Here is a tiny trained network, its code and every weight. The questions are about switching its units off for an input and a target symbol, where a switched-off unit gives its printed mean instead of its output.

import numpy as np


def w(rows, s, z=0):
    codes = np.array(rows[::2]) - 128.0
    scale = np.full(codes.shape[1], s)
    scale[-1] = z or s
    return codes * scale


def f(y):
    return y / 2 * (1 + np.tanh(0.7978845608 * (y + 0.044715 * y**3)))


def softmax(a):
    e = np.exp(a - a.max(-1, keepdims=True))
    return e / e.sum(-1, keepdims=True)


def log_softmax(a):
    a = a - a.max(-1, keepdims=True)
    return a - np.log(np.exp(a).sum(-1, keepdims=True))


def net(x, mask):
    ids = ['ΘΛΩαβγδεημξπσψ'.index(c) for c in x.split()]
    T = len(ids)
    res = E[ids] + P[:T]
    u = 0
    for l in range(2):
        r = res
        for j in range(2):
            rows = slice(2 * j, 2 * j + 2)
            q, k, v = (r @ M[l][rows].T for M in (Q, K, V))
            z = softmax(np.where(np.tri(T) > 0, q @ k.T / 2**0.5, -1e9)) @ v
            o = O[l][rows]
            res = res + np.where(mask[u + j], z, o[:, -1]) @ o[:, :-1]
        u += 2
        y = f(res @ A[l][:, :-1].T + A[l][:, -1])
        res = res + np.where(mask[u : u + 4], y, B[l][:, -1]) @ B[l][:, :-1]
        u += 4
    return log_softmax(res[-1] @ U[:, :-1].T + U[:, -1])


Q, K, V, O, A, B = {}, {}, {}, {}, {}, {}
E = w([
[131,105,124,104,112,119,149,124],'Θ',
[135,88,105,125,141,146,172,140],'Λ',
[171,167,180,189,154,106,196,69],'Ω',
[85,121,113,111,82,159,191,224],'α',
[115,130,139,117,96,150,172,129],'β',
[133,132,125,98,137,162,99,49],'γ',
[125,145,62,125,110,146,155,72],'δ',
[133,93,90,143,148,179,115,126],'ε',
[134,94,135,138,101,176,174,115],'η',
[104,97,169,94,106,145,146,206],'μ',
[82,118,155,156,88,130,255,226],'ξ',
[138,139,169,90,104,156,134,70],'π',
[104,104,97,110,48,217,5,148],'σ',
[93,90,146,101,122,138,100,151],'ψ',
],0.0093)
P = w([
[255,20,169,39,60,184,142,39],'0',
[172,206,72,95,110,154,166,201],'1',
[27,58,179,172,120,133,185,103],'2',
[146,177,146,37,56,149,149,203],'3',
[70,92,152,195,107,108,100,70],'4',
[125,164,113,45,68,187,134,183],'5',
[90,97,153,218,83,84,85,119],'6',
[101,171,139,33,48,181,106,181],'7',
[113,80,113,201,84,58,60,131],'8',
[111,149,117,34,52,193,132,182],'9',
[137,86,97,207,91,77,82,116],'10',
],0.0059)
Q[0] = w([
[153,83,135,229,174,31,151,90],'L0H1',
[175,170,101,151,120,219,101,119],'L0H1',
[57,59,140,146,49,194,88,120],'L0H2',
[38,2,112,174,41,194,61,126],'L0H2',
],0.0043)
K[0] = w([
[179,167,190,183,179,66,181,50],'L0H1',
[107,69,111,117,89,149,93,102],'L0H1',
[42,100,67,104,44,169,61,219],'L0H2',
[36,103,56,106,63,184,3,187],'L0H2',
],0.0058)
V[0] = w([
[85,212,180,253,188,42,164,134],'L0H1',
[48,124,64,69,95,187,86,182],'L0H1',
[150,195,143,148,183,57,158,101],'L0H2',
[64,111,85,81,57,194,113,171],'L0H2',
],0.0065)
O[0] = w([
[67,141,150,254,204,21,122,144,3],'L0H1',
[78,124,36,4,98,197,123,229,145],'L0H1',
[201,191,152,184,213,124,120,193,15],'L0H2',
[22,76,118,76,79,147,113,147,238],'L0H2',
],0.005,0.0032)
A[0] = w([
[168,71,201,117,60,157,108,60,248],'L0N1',
[108,115,82,5,70,212,128,176,232],'L0N2',
[30,89,149,134,102,81,254,219,224],'L0N3',
[200,211,132,96,100,152,246,179,255],'L0N4',
],0.0044,0.0022)
B[0] = w([
[117,41,79,169,91,167,123,96,180],'L0N1',
[214,162,160,213,89,87,72,157,254],'L0N2',
[121,87,184,157,166,114,255,138,167],'L0N3',
[193,156,133,135,115,176,233,157,167],'L0N4',
],0.0062,0.0093)
Q[1] = w([
[43,124,119,77,138,108,156,99],'L1H1',
[201,172,131,153,118,114,156,164],'L1H1',
[255,156,185,179,106,109,167,145],'L1H2',
[222,164,132,161,47,180,131,166],'L1H2',
],0.0059)
K[1] = w([
[221,72,55,45,18,254,23,73],'L1H1',
[73,132,178,137,100,124,185,244],'L1H1',
[53,155,116,180,153,81,75,142],'L1H2',
[66,133,117,100,92,97,47,184],'L1H2',
],0.0053)
V[1] = w([
[197,104,69,83,170,101,18,87],'L1H1',
[50,102,168,103,176,160,243,227],'L1H1',
[181,162,116,76,253,65,224,120],'L1H2',
[182,84,171,67,126,153,225,115],'L1H2',
],0.004)
O[1] = w([
[178,59,205,29,140,164,112,146,69],'L1H1',
[42,202,138,139,174,75,149,132,125],'L1H1',
[161,153,208,106,84,255,141,107,2],'L1H2',
[21,76,192,103,88,246,233,127,157],'L1H2',
],0.0052,0.0077)
A[1] = w([
[110,43,153,154,108,115,152,92,251],'L1N1',
[226,217,132,252,121,17,52,132,174],'L1N2',
[179,89,29,31,84,119,20,97,147],'L1N3',
[240,228,76,176,126,27,83,158,231],'L1N4',
],0.0039,0.0021)
B[1] = w([
[96,82,70,194,80,126,148,101,234],'L1N1',
[169,102,156,72,254,61,69,209,249],'L1N2',
[105,167,114,157,167,69,169,149,252],'L1N3',
[177,76,126,50,185,95,142,201,250],'L1N4',
],0.0071,0.0037)
U = w([
[92,20,83,205,49,168,145,46,191],'Θ',
[34,187,69,254,99,59,146,104,159],'Λ',
[145,57,110,143,237,33,104,201,181],'Ω',
[134,158,138,88,106,142,120,124,98],'α',
[196,164,183,115,161,175,116,151,137],'β',
[122,145,132,81,135,162,107,130,101],'γ',
[127,179,124,123,130,178,144,179,93],'δ',
[134,156,116,112,124,154,126,141,61],'ε',
[115,146,177,61,119,172,118,175,164],'η',
[122,117,134,120,127,134,102,126,4],'μ',
[110,98,139,101,147,152,105,138,27],'ξ',
[124,141,144,85,121,141,104,158,108],'π',
[142,144,99,97,145,181,118,148,115],'σ',
[157,195,79,70,131,171,138,115,166],'ψ',
],0.0049,0.0039)

Each question gives the input, a string of symbols that net reads in full, and the target symbol t.
The units are the heads (2 rows each of Q, K, V and O) and the neurons (one row each of A and B). Each row of codes is followed by its name. A weight is (code - 128) times the scale printed after its matrix; where a second scale follows, it is the last column's (O, A, B and U).
mask holds one flag per unit, layer by layer, with each layer's heads first. A switched-off unit (its flag False) gives its mean, the last column of its rows in O or B, instead of its output. The means were averaged over made-up inputs and are rounded, as every weight is.
A unit's drop is (log p(t) with every unit on - log p(t) with that unit switched off) / (log p(t) with every unit on - log p(t) with every unit switched off).
The circuit of an input: a set's keep is (log p(t) with only the set's units on - log p(t) with every unit switched off) / (log p(t) with every unit on - log p(t) with every unit switched off). Starting from all 12 units, units are removed one at a time, each time the one whose removal leaves the highest keep (on an exact tie, the one counted first), for as long as the keep stays at least 0.8.
units of the circuit, in order: the units of the circuit, biggest drop first
unit that matters most: the unit with the biggest drop
k most important neurons: the k neurons with the biggest drops, biggest first
k most important neurons of layer l: the k neurons of layer l with the biggest drops, biggest first
which heads matter: for each layer, one digit per head in row order, 1 if its drop is at least 0.15 and else 0, layers parted by /
input Ω Θ Ω Ω σ π, target Ω: unit that matters most -> L1H2
input Ω Ω Ω μ Ω Ω Ω Ω Ω, target Ω: units of the circuit, in order -> (L0H1; L1N2)
input Ω δ δ Θ σ Ω σ Ω, target Ω: units of the circuit, in order -> (L1H2; L0H2; L1N2)
input Ω Λ Ω Ω δ Ω Ω σ σ Θ, target Ω: 2 most important neurons -> (L0N2; L0N4)
input Ω δ σ Θ α, target Θ: which heads matter -> 01 / 00
input σ σ δ Ω μ α β, target Θ: which heads matter -> 01 / 10
input σ Ω σ Ω δ, target Θ: which heads matter -> 01 / 10
input Ω σ Ω δ Ω σ σ σ Ω Ω β, target Θ: 2 most important neurons -> (L0N2; L1N2)
input ε σ Ω, target Θ: 3 most important neurons -> (L0N2; L1N2; L1N1)
input Ω α σ Ω ψ Ω Θ, target Θ: which heads matter -> 00 / 01
input Ω Ω σ, target Θ: which heads matter -> 01 / 00
input Ω μ σ Ω σ μ, target Ω: 2 most important neurons of layer 1 -> (L1N4; L1N2)
input Ω σ α ε, target Ω: 3 most important neurons -> (L0N2; L0N3; L1N4)
input σ σ Ω ψ Θ ξ β μ σ, target Ω: unit that matters most -> L0N2
input σ π Λ δ σ ε, target Ω: which heads matter -> 10 / 01
input σ α ξ, target Θ: which heads matter -> 01 / 10
input η α Ω η σ ε Θ Ω μ, target Θ: which heads matter -> 01 / 00
input γ Ω γ σ π, target Θ: 2 most important neurons of layer 0 -> (L0N1; L0N2)
input β β Ω ξ σ δ, target Ω: 2 most important neurons of layer 0 -> (L0N2; L0N4)
input δ δ Ω δ Ω α Ω σ ε, target Θ: unit that matters most -> L0N2
